Below are the code and all the weights of a small trained network. Each question names an input and a class and asks about switching units off, where a switched-off unit gives its printed mean instead of its output.

import numpy as np


def w(rows, s, z=0):
    codes = np.array(rows[::2]) - 128.0
    scale = np.full(codes.shape[1], s)
    scale[-1] = z or s
    return codes * scale


def f(y):
    return y / 2 * (1 + np.tanh(0.7978845608 * (y + 0.044715 * y**3)))


def log_softmax(a):
    a = a - a.max(-1, keepdims=True)
    return a - np.log(np.exp(a).sum(-1, keepdims=True))


def net(x, mask):
    res = np.array(x, float).reshape(1, 7) / 4 @ E
    y = f(res @ A[0][:, :-1].T + A[0][:, -1])
    res = res + np.where(mask, y, B[0][:, -1]) @ B[0][:, :-1]
    return log_softmax(res[-1] @ U[:, :-1].T + U[:, -1])


A, B = {}, {}
E = w([
[143,140,132,129,139,121],'x0',
[142,138,129,126,137,121],'x1',
[141,138,131,127,138,121],'x2',
[128,131,131,140,131,129],'x3',
[96,86,123,83,248,127],'x4',
[81,216,150,62,130,165],'x5',
[58,148,84,162,115,34],'x6',
],0.014)
A[0] = w([
[78,148,114,106,172,162,46],'N0',
[101,142,133,97,155,131,44],'N1',
[84,102,128,126,141,28,99],'N2',
[149,105,113,118,141,125,113],'N3',
[104,146,135,145,107,103,118],'N4',
[97,179,104,117,103,103,109],'N5',
[102,98,112,137,143,57,88],'N6',
[182,74,168,129,147,221,242],'N7',
[231,69,125,189,28,71,232],'N8',
[122,136,136,131,97,94,90],'N9',
[120,232,130,103,67,165,163],'N10',
[91,153,128,96,162,144,9],'N11',
[132,58,106,139,199,110,101],'N12',
[164,149,119,146,138,195,191],'N13',
[155,101,112,101,130,157,173],'N14',
[35,167,146,73,225,162,2],'N15',
[152,166,135,117,87,217,141],'N16',
[131,127,142,110,101,150,121],'N17',
[110,119,116,141,165,88,77],'N18',
[113,157,93,124,169,157,123],'N19',
[52,217,109,124,81,31,99],'N20',
[101,203,163,121,79,137,96],'N21',
[143,25,114,127,199,103,128],'N22',
[113,150,150,111,162,134,96],'N23',
[151,96,109,114,153,134,88],'N24',
[54,149,126,142,120,7,174],'N25',
[134,139,150,124,109,152,121],'N26',
[147,76,137,154,162,167,142],'N27',
],0.015,0.0059)
B[0] = w([
[152,139,90,112,90,104,153],'N0',
[152,139,117,128,114,94,142],'N1',
[80,135,138,188,144,78,189],'N2',
[133,107,119,134,141,146,138],'N3',
[146,129,138,102,158,95,149],'N4',
[145,120,142,85,171,111,160],'N5',
[99,145,144,178,152,79,176],'N6',
[210,92,99,64,121,214,211],'N7',
[167,159,35,73,31,80,252],'N8',
[105,119,126,91,136,124,144],'N9',
[104,128,216,158,138,184,200],'N10',
[124,127,90,114,101,103,147],'N11',
[116,82,158,174,186,149,180],'N12',
[130,142,146,136,84,163,171],'N13',
[159,128,126,125,126,176,153],'N14',
[178,153,51,92,36,92,189],'N15',
[121,159,167,192,113,171,190],'N16',
[147,135,148,155,130,134,144],'N17',
[87,118,122,160,133,124,155],'N18',
[119,136,116,108,101,131,146],'N19',
[110,101,150,2,217,100,211],'N20',
[91,106,170,104,166,152,175],'N21',
[125,74,141,162,208,183,195],'N22',
[129,144,135,118,102,119,145],'N23',
[143,95,126,124,138,137,143],'N24',
[103,120,94,137,195,38,220],'N25',
[137,129,152,157,121,133,146],'N26',
[153,79,95,109,156,161,164],'N27',
],0.03,0.024)
U = w([
[170,171,65,100,2,150,198],'0',
[123,65,150,57,198,163,206],'1',
[89,169,41,82,70,24,34],'2',
[60,100,125,203,167,105,2],'3',
[101,188,232,157,72,198,110],'4',
],0.0099,0.0026)

Each question gives the input, the list of numbers given to net, and the class t.
The units are the neurons (one row each of A and B). Each row of codes is followed by its name. A weight is (code - 128) times the scale printed after its matrix; where a second scale follows, it is the last column's (A, B and U).
mask holds one flag per neuron, in row order. A switched-off neuron (its flag False) gives its mean, the last column of its row in B, instead of its output. The means were averaged over made-up inputs and are rounded, as every weight is.
A unit's drop is (log p(t) with every unit on - log p(t) with that unit switched off) / (log p(t) with every unit on - log p(t) with every unit switched off).
unit that matters most: the unit with the biggest drop
top k neurons: the k neurons with the biggest drops, biggest first
drop when u is switched off: that unit's drop, to one decimal
input [-6,-4,-5,-6,3,8,3], class 2: unit that matters most	N15
input [-1,8,1,3,-1,8,-7], class 4: top 2 neurons	[N10, N8]
input [-2,-2,0,-5,-5,6,0], class 4: top 2 neurons	[N10, N16]
input [1,1,2,-4,-1,-7,0], class 0: top 2 neurons	[N8, N25]
input [0,8,-1,-5,1,1,2], class 2: top 4 neurons	[N22, N7, N10, N12]
input [5,-4,-8,2,5,1,8], class 2: top 2 neurons	[N15, N10]
input [-7,-3,6,-3,1,-4,8], class 3: top 2 neurons	[N15, N2]
input [5,2,8,-4,0,5,-7], class 4: top 3 neurons	[N8, N10, N16]
input [-2,6,-2,-3,1,5,4], class 2: top 2 neurons	[N15, N22]
input [2,8,-3,5,0,2,-8], class 4: top 2 neurons	[N8, N16]
input [-7,3,1,4,3,1,-1], class 0: drop when N20 is switched off	0.4
input [-8,4,-8,-1,4,3,1], class 2: drop when N7 is switched off	0.2
input [-8,4,-8,-2,1,-3,7], class 3: drop when N15 is switched off	0.4
input [-6,2,-2,-6,-1,-6,4], class 2: unit that matters most	N8
input [-2,7,-5,3,-7,0,-1], class 0: drop when N8 is switched off	5.8
